Here is a tiny trained network, its code and every weight. The questions are about switching its units off for an input and a target symbol, where a switched-off unit gives its printed mean instead of its output.

import numpy as np


def w(rows, s, z=0):
    codes = np.array(rows[::2]) - 128.0
    scale = np.full(codes.shape[1], s)
    scale[-1] = z or s
    return codes * scale


def norm(h):
    return h / np.sqrt((h * h).mean(-1, keepdims=True) + 1e-5)


def f(y):
    return y / 2 * (1 + np.tanh(0.7978845608 * (y + 0.044715 * y**3)))


def softmax(a):
    e = np.exp(a - a.max(-1, keepdims=True))
    return e / e.sum(-1, keepdims=True)


def log_softmax(a):
    a = a - a.max(-1, keepdims=True)
    return a - np.log(np.exp(a).sum(-1, keepdims=True))


def net(x, mask):
    ids = ['ΓΘΠαβδζξψ'.index(c) for c in x.split()]
    T = len(ids)
    res = E[ids] + P[:T]
    u = 0
    for l in range(2):
        r = norm(res)
        for j in range(2):
            rows = slice(3 * j, 3 * j + 3)
            q, k, v = (r @ M[l][rows].T for M in (Q, K, V))
            z = softmax(np.where(np.tri(T) > 0, q @ k.T / 3**0.5, -1e9)) @ v
            o = O[l][rows]
            res = res + np.where(mask[u + j], z, o[:, -1]) @ o[:, :-1]
        u += 2
        y = f(norm(res) @ A[l][:, :-1].T + A[l][:, -1])
        res = res + np.where(mask[u : u + 8], y, B[l][:, -1]) @ B[l][:, :-1]
        u += 8
    return log_softmax(norm(res)[-1] @ U[:, :-1].T + U[:, -1])


Q, K, V, O, A, B = {}, {}, {}, {}, {}, {}
E = w([
[148,192,144,133,131,142,202,148],'Γ',
[142,155,186,123,131,113,234,165],'Θ',
[144,134,145,124,130,134,196,205],'Π',
[76,67,137,153,90,95,190,175],'α',
[167,164,109,101,139,141,176,74],'β',
[75,149,168,101,125,152,98,130],'δ',
[113,176,82,111,253,127,106,98],'ζ',
[216,63,132,53,179,111,164,84],'ξ',
[106,103,187,187,105,51,194,167],'ψ',
],0.018)
P = w([
[215,90,145,191,122,207,154,83],'0',
[184,164,109,121,96,111,98,80],'1',
[96,64,72,43,90,147,127,101],'2',
[139,118,179,254,177,115,53,180],'3',
[50,73,147,180,167,179,172,42],'4',
[100,123,197,57,165,119,109,188],'5',
[13,100,140,48,131,102,159,121],'6',
[59,133,193,159,179,178,188,143],'7',
[29,118,157,159,167,158,216,79],'8',
],0.0098)
Q[0] = w([
[45,103,104,2,45,146,188,85],'L0H1',
[92,145,167,170,194,142,232,99],'L0H1',
[151,131,183,2,110,111,112,187],'L0H1',
[152,99,73,199,51,169,11,87],'L0H2',
[99,87,152,184,170,220,187,106],'L0H2',
[194,87,170,162,172,178,70,190],'L0H2',
],0.0076)
K[0] = w([
[88,86,130,118,161,171,161,107],'L0H1',
[109,112,141,68,187,53,166,132],'L0H1',
[164,120,178,177,170,137,107,149],'L0H1',
[219,91,104,97,67,123,129,97],'L0H2',
[75,167,141,2,181,62,140,196],'L0H2',
[178,189,128,116,73,58,67,134],'L0H2',
],0.0093)
V[0] = w([
[57,137,20,198,102,158,168,116],'L0H1',
[113,189,142,155,104,205,119,159],'L0H1',
[122,179,120,140,94,103,180,12],'L0H1',
[161,101,52,149,222,84,153,131],'L0H2',
[54,133,148,98,152,142,84,110],'L0H2',
[102,155,119,126,167,60,227,131],'L0H2',
],0.011)
O[0] = w([
[131,248,126,110,76,102,61,158,86],'L0H1',
[52,211,116,93,146,143,141,116,161],'L0H1',
[167,177,218,106,151,162,105,184,188],'L0H1',
[134,98,70,128,194,58,96,215,56],'L0H2',
[141,150,176,112,151,76,149,126,254],'L0H2',
[161,127,90,139,178,164,127,176,155],'L0H2',
],0.013,0.0059)
A[0] = w([
[60,122,151,89,109,151,128,61,150],'L0N1',
[87,181,70,107,152,189,165,192,177],'L0N2',
[176,172,158,163,58,129,195,78,71],'L0N3',
[109,90,89,166,49,159,66,192,4],'L0N4',
[124,79,233,168,174,171,52,147,177],'L0N5',
[164,147,87,69,199,155,2,64,127],'L0N6',
[162,169,144,234,153,54,107,58,122],'L0N7',
[134,81,162,198,56,171,37,72,171],'L0N8',
],0.0088,0.0028)
B[0] = w([
[158,118,37,161,185,117,194,162,254],'L0N1',
[41,53,125,219,97,87,76,94,207],'L0N2',
[56,84,51,59,52,166,64,151,211],'L0N3',
[181,218,54,104,163,73,123,94,126],'L0N4',
[154,129,116,5,62,110,240,112,236],'L0N5',
[104,77,167,84,52,106,189,195,186],'L0N6',
[87,107,79,144,95,22,212,172,146],'L0N7',
[137,199,74,115,124,62,254,68,149],'L0N8',
],0.0072,0.0058)
Q[1] = w([
[173,100,115,179,86,150,124,195],'L1H1',
[76,132,191,60,106,103,250,147],'L1H1',
[164,101,117,118,176,82,184,216],'L1H1',
[76,142,157,111,171,177,198,136],'L1H2',
[74,98,121,84,80,123,132,142],'L1H2',
[90,140,114,101,221,114,168,83],'L1H2',
],0.013)
K[1] = w([
[250,85,122,99,157,108,1,133],'L1H1',
[151,215,160,100,248,135,173,85],'L1H1',
[186,39,115,113,236,104,136,167],'L1H1',
[151,42,229,169,137,37,103,85],'L1H2',
[180,151,149,232,158,195,194,76],'L1H2',
[14,171,203,65,51,73,134,96],'L1H2',
],0.0078)
V[1] = w([
[139,194,83,199,165,189,174,213],'L1H1',
[58,157,139,149,132,225,57,181],'L1H1',
[212,82,170,128,58,164,67,160],'L1H1',
[83,191,110,1,204,132,103,89],'L1H2',
[81,121,145,123,40,70,194,176],'L1H2',
[218,184,64,152,133,137,72,170],'L1H2',
],0.0072)
O[1] = w([
[138,184,64,117,157,156,48,175,133],'L1H1',
[108,107,125,120,98,174,53,170,93],'L1H1',
[115,116,126,11,122,166,123,103,22],'L1H1',
[88,98,187,162,116,135,135,100,177],'L1H2',
[67,170,88,106,104,114,187,156,218],'L1H2',
[169,85,130,105,92,92,74,160,2],'L1H2',
],0.011,0.0078)
A[1] = w([
[169,41,109,89,163,127,50,187,181],'L1N1',
[87,135,186,124,164,122,156,114,214],'L1N2',
[153,158,139,186,186,106,130,143,253],'L1N3',
[90,178,161,148,123,133,158,171,204],'L1N4',
[143,2,150,138,129,121,163,108,105],'L1N5',
[163,152,163,148,186,95,107,124,182],'L1N6',
[111,114,80,75,166,152,166,128,20],'L1N7',
[176,52,145,118,173,131,170,72,78],'L1N8',
],0.013,0.0019)
B[1] = w([
[74,111,189,147,170,48,179,89,182],'L1N1',
[67,67,78,87,106,176,157,102,254],'L1N2',
[89,125,183,46,150,60,99,171,186],'L1N3',
[135,205,136,161,91,134,97,96,247],'L1N4',
[194,111,161,133,1,157,58,136,148],'L1N5',
[47,127,214,116,83,145,169,145,146],'L1N6',
[162,110,169,226,147,157,164,159,160],'L1N7',
[111,34,145,116,133,97,34,62,157],'L1N8',
],0.01,0.011)
U = w([
[84,122,168,149,108,183,62,153,178],'Γ',
[134,81,149,176,189,210,171,164,3],'Θ',
[86,67,55,189,149,133,113,125,128],'Π',
[139,140,67,96,89,79,112,120,239],'α',
[132,117,172,10,127,178,150,161,93],'β',
[76,136,133,134,61,116,173,49,134],'δ',
[109,127,220,152,184,32,134,119,101],'ζ',
[169,54,165,164,108,117,116,97,221],'ξ',
[177,121,73,88,145,124,206,152,108],'ψ',
],0.011,0.0038)

Each question gives the input, a string of symbols that net reads in full, and the target symbol t.
The units are the heads (3 rows each of Q, K, V and O) and the neurons (one row each of A and B). Each row of codes is followed by its name. A weight is (code - 128) times the scale printed after its matrix; where a second scale follows, it is the last column's (O, A, B and U).
mask holds one flag per unit, layer by layer, with each layer's heads first. A switched-off unit (its flag False) gives its mean, the last column of its rows in O or B, instead of its output. The means were averaged over made-up inputs and are rounded, as every weight is.
A unit's drop is (log p(t) with every unit on - log p(t) with that unit switched off) / (log p(t) with every unit on - log p(t) with every unit switched off).
The circuit of an input: a set's keep is (log p(t) with only the set's units on - log p(t) with every unit switched off) / (log p(t) with every unit on - log p(t) with every unit switched off). Starting from the 12 units with the biggest drops (on a tie, the unit counted first), units are removed one at a time, each time the one whose removal leaves the highest keep (on an exact tie, the one counted first), for as long as the keep stays at least 0.8.
circuit, biggest first: the units of the circuit, biggest drop first
unit that matters most: the unit with the biggest drop
k most important neurons: the k neurons with the biggest drops, biggest first
top k neurons in layer l: the k neurons of layer l with the biggest drops, biggest first
which heads matter: for each layer, one digit per head in row order, 1 if its drop is at least 0.15 and else 0, layers parted by /
input Γ δ β Θ β ψ, target Θ: circuit, biggest first	[L0H2; L0H1; L1N7; L1H1]
input ψ δ Θ Γ β, target Θ: circuit, biggest first	[L0H2; L0H1]
input β δ δ δ Γ β ζ ζ Π, target ζ: which heads matter	01 / 00
input δ δ δ δ α Π, target δ: circuit, biggest first	[L0H2; L0H1]
input α Θ δ δ δ ξ Θ α, target ξ: circuit, biggest first	[L0H1; L1N5]
input Γ δ ζ ζ α, target ζ: which heads matter	11 / 00
input ζ α δ Γ, target α: top neuron in layer 0	[L0N7]
input β ζ ψ β ζ δ, target β: which heads matter	11 / 00
input β δ β ζ, target δ: 2 most important neurons	[L0N5; L1N2]
input β β δ, target β: which heads matter	10 / 11
input Γ ψ α, target α: which heads matter	11 / 00
input ζ α α δ Γ, target α: which heads matter	11 / 01
input Π δ Π α ζ, target Π: which heads matter	11 / 00
input ζ ψ δ Π, target ψ: circuit, biggest first	[L0H1; L1H2]
input β δ ζ β ζ ζ δ ζ ζ, target ζ: circuit, biggest first	[L0H2; L1N3]
input α Γ δ β, target Γ: circuit, biggest first	[L0H1; L1H1]
input β Π Π, target Π: unit that matters most	L0H2
input δ Π δ β ζ δ Θ, target ζ: which heads matter	01 / 10
input δ δ ξ ξ δ ζ, target ξ: which heads matter	10 / 00
input δ Γ Γ β δ ζ β Γ, target ζ: which heads matter	01 / 00
input β ξ β, target ξ: circuit, biggest first	[L0H2; L1H2; L1N5; L1N7]
input β β δ Γ, target β: circuit, biggest first	[L0H1; L1H1]
input Π δ Γ, target Π: circuit, biggest first	[L0H2; L0N2; L1H2; L0N5]
input α β β δ α, target β: circuit, biggest first	[L0H1; L1H1; L0H2]
input Γ ζ α, target ζ: 2 most important neurons	[L1N1; L1N2]
input ζ β ζ Π δ, target ζ: which heads matter	11 / 11
input Γ ξ Γ α Θ, target ξ: top 2 neurons in layer 1	[L1N8; L1N5]
input β ζ Π β, target ζ: circuit, biggest first	[L0H2; L1N1; L1H2]
input δ ζ ξ ζ ψ, target ξ: circuit, biggest first	[L0H1; L1N5]
input ζ Π ξ Π, target ξ: 2 most important neurons	[L1N5; L0N1]
